Below are the code and all the weights of a small trained network. Each question names an input and a class and asks about switching units off, where a switched-off unit gives its printed mean instead of its output.

import numpy as np


def w(rows, s, z=0):
    codes = np.array(rows[::2]) - 128.0
    scale = np.full(codes.shape[1], s)
    scale[-1] = z or s
    return codes * scale


def norm(h):
    return h / np.sqrt((h * h).mean(-1, keepdims=True) + 1e-5)


def f(y):
    return y / 2 * (1 + np.tanh(0.7978845608 * (y + 0.044715 * y**3)))


def log_softmax(a):
    a = a - a.max(-1, keepdims=True)
    return a - np.log(np.exp(a).sum(-1, keepdims=True))


def net(x, mask):
    res = np.array(x, float).reshape(1, 8) / 4 @ E
    u = 0
    for l in range(4):
        y = f(norm(res) @ A[l][:, :-1].T + A[l][:, -1])
        res = res + np.where(mask[u : u + 10], y, B[l][:, -1]) @ B[l][:, :-1]
        u += 10
    return log_softmax(norm(res)[-1] @ U[:, :-1].T + U[:, -1])


A, B = {}, {}
E = w([
[51,124,253],'x0',
[68,218,86],'x1',
[129,128,129],'x2',
[127,128,128],'x3',
[128,127,128],'x4',
[131,124,133],'x5',
[216,225,154],'x6',
[129,126,128],'x7',
],0.0056)
A[0] = w([
[190,59,159,207],'0.n0',
[156,118,210,71],'0.n1',
[140,114,58,172],'0.n2',
[150,130,202,73],'0.n3',
[174,30,89,18],'0.n4',
[194,97,122,108],'0.n5',
[159,144,156,102],'0.n6',
[193,164,169,193],'0.n7',
[170,22,87,4],'0.n8',
[105,80,6,77],'0.n9',
],0.011,0.0045)
B[0] = w([
[190,49,88,254],'0.n0',
[180,126,176,171],'0.n1',
[127,188,102,218],'0.n2',
[170,140,179,159],'0.n3',
[95,95,2,180],'0.n4',
[197,94,70,162],'0.n5',
[144,142,167,131],'0.n6',
[193,168,158,227],'0.n7',
[101,109,55,182],'0.n8',
[40,247,82,240],'0.n9',
],0.0069,0.0038)
A[1] = w([
[170,113,153,65],'1.n0',
[148,1,123,72],'1.n1',
[152,88,52,16],'1.n2',
[102,93,54,3],'1.n3',
[76,139,123,142],'1.n4',
[141,9,150,17],'1.n5',
[142,127,149,63],'1.n6',
[142,114,89,74],'1.n7',
[111,25,152,2],'1.n8',
[77,131,86,169],'1.n9',
],0.012,0.0048)
B[1] = w([
[89,95,167,131],'1.n0',
[48,248,171,215],'1.n1',
[150,85,86,162],'1.n2',
[38,115,75,156],'1.n3',
[189,92,138,194],'1.n4',
[15,196,226,180],'1.n5',
[101,136,125,101],'1.n6',
[123,117,98,126],'1.n7',
[2,117,206,151],'1.n8',
[147,57,170,252],'1.n9',
],0.0078,0.0032)
A[2] = w([
[13,28,220,59],'2.n0',
[123,149,123,95],'2.n1',
[194,145,85,128],'2.n2',
[107,120,203,162],'2.n3',
[32,109,30,25],'2.n4',
[1,121,6,3],'2.n5',
[222,83,35,164],'2.n6',
[112,129,131,100],'2.n7',
[133,97,136,88],'2.n8',
[128,115,140,112],'2.n9',
],0.0076,0.004)
B[2] = w([
[159,34,107,251],'2.n0',
[131,138,122,116],'2.n1',
[151,106,123,174],'2.n2',
[115,109,139,218],'2.n3',
[67,171,136,195],'2.n4',
[3,189,137,233],'2.n5',
[114,60,69,237],'2.n6',
[135,139,129,114],'2.n7',
[145,138,156,102],'2.n8',
[116,110,147,117],'2.n9',
],0.0074,0.0029)
A[3] = w([
[193,106,151,107],'3.n0',
[115,96,63,102],'3.n1',
[151,134,135,20],'3.n2',
[191,170,130,3],'3.n3',
[81,141,171,46],'3.n4',
[129,130,128,129],'3.n5',
[176,79,171,84],'3.n6',
[105,143,154,11],'3.n7',
[98,4,107,214],'3.n8',
[136,84,125,141],'3.n9',
],0.011,0.0024)
B[3] = w([
[53,78,65,164],'3.n0',
[126,167,247,171],'3.n1',
[95,119,121,110],'3.n2',
[90,71,86,150],'3.n3',
[123,209,113,148],'3.n4',
[129,128,123,128],'3.n5',
[139,91,81,175],'3.n6',
[115,164,134,117],'3.n7',
[126,1,121,254],'3.n8',
[165,22,166,144],'3.n9',
],0.0043)
U = w([
[60,71,6,93],'0',
[43,94,238,178],'1',
[37,227,79,161],'2',
[123,2,162,253],'3',
[254,68,54,172],'4',
[253,102,253,49],'5',
[228,244,57,20],'6',
[148,251,236,27],'7',
],0.018,0.0018)

Each question gives the input, the list of numbers given to net, and the class t.
The units are the neurons (one row each of A and B). Each row of codes is followed by its name. A weight is (code - 128) times the scale printed after its matrix; where a second scale follows, it is the last column's (A, B and U).
mask holds one flag per neuron, layer by layer. A switched-off neuron (its flag False) gives its mean, the last column of its row in B, instead of its output. The means were averaged over made-up inputs and are rounded, as every weight is.
A unit's drop is (log p(t) with every unit on - log p(t) with that unit switched off) / (log p(t) with every unit on - log p(t) with every unit switched off).
The circuit of an input: a set's keep is (log p(t) with only the set's units on - log p(t) with every unit switched off) / (log p(t) with every unit on - log p(t) with every unit switched off). Starting from the 12 units with the biggest drops (on a tie, the unit counted first), units are removed one at a time, each time the one whose removal leaves the highest keep (on an exact tie, the one counted first), for as long as the keep stays at least 0.8.
circuit, biggest first: the units of the circuit, biggest drop first
unit that matters most: the unit with the biggest drop
top k neurons: the k neurons with the biggest drops, biggest first
top k neurons in layer l: the k neurons of layer l with the biggest drops, biggest first
drop when u is switched off: that unit's drop, to one decimal
input [1,-1,0,3,8,-3,-3,5], class 1: top neuron	(1.n1)
input [3,-6,-5,-3,4,6,0,-3], class 1: top 3 neurons	(1.n1, 1.n5, 1.n8)
input [-3,8,8,0,5,-8,1,7], class 6: top 2 neurons	(0.n4, 1.n3)
input [0,-2,6,-4,-6,0,6,1], class 4: top 3 neurons in layer 0	(0.n5, 0.n9, 0.n0)
input [7,1,-2,-2,-7,1,-2,4], class 3: circuit, biggest first	(2.n0, 1.n1)
input [6,2,3,-8,7,4,1,-2], class 7: circuit, biggest first	(2.n6, 3.n8)
input [0,3,6,-4,4,4,-3,-8], class 2: top 2 neurons in layer 0	(0.n9, 0.n0)
input [4,7,7,5,2,-6,-6,7], class 3: top 2 neurons in layer 1	(1.n9, 1.n4)
input [5,-7,3,-1,6,-8,1,-7], class 5: top 3 neurons in layer 0	(0.n1, 0.n3, 0.n4)
input [3,2,-8,2,-3,6,-4,-8], class 3: top 2 neurons	(0.n0, 2.n0)
input [-1,3,-5,-4,-6,-5,-1,2], class 2: top 2 neurons	(0.n7, 0.n9)
input [0,-3,-7,3,-8,-1,2,-6], class 4: top 2 neurons	(0.n7, 0.n5)
input [-1,-8,-1,6,8,-3,-7,-1], class 0: top 2 neurons in layer 0	(0.n4, 0.n8)
input [3,7,7,-3,3,-5,-3,-6], class 3: unit that matters most	1.n9
input [-6,-8,3,8,2,-6,0,7], class 0: top 3 neurons in layer 1	(1.n3, 1.n1, 1.n4)
input [2,-5,4,-7,-3,6,-4,-7], class 1: top 2 neurons	(1.n1, 1.n5)
input [0,6,1,-5,8,-7,2,8], class 6: top 2 neurons in layer 0	(0.n0, 0.n9)
input [0,0,-1,6,3,5,1,-1], class 4: top 2 neurons	(0.n7, 1.n5)
input [5,3,-1,8,-3,5,2,3], class 7: top 2 neurons	(1.n9, 0.n0)
input [-7,2,6,-5,8,1,-5,-2], class 2: circuit, biggest first	(0.n9)
input [3,-3,6,1,0,-8,-8,8], class 1: drop when 1.n1 is switched off	0.4
input [-7,-4,-8,6,8,1,0,1], class 0: drop when 0.n1 is switched off	0.1
input [3,2,4,8,-5,-2,-2,-6], class 3: drop when 0.n0 is switched off	0.8
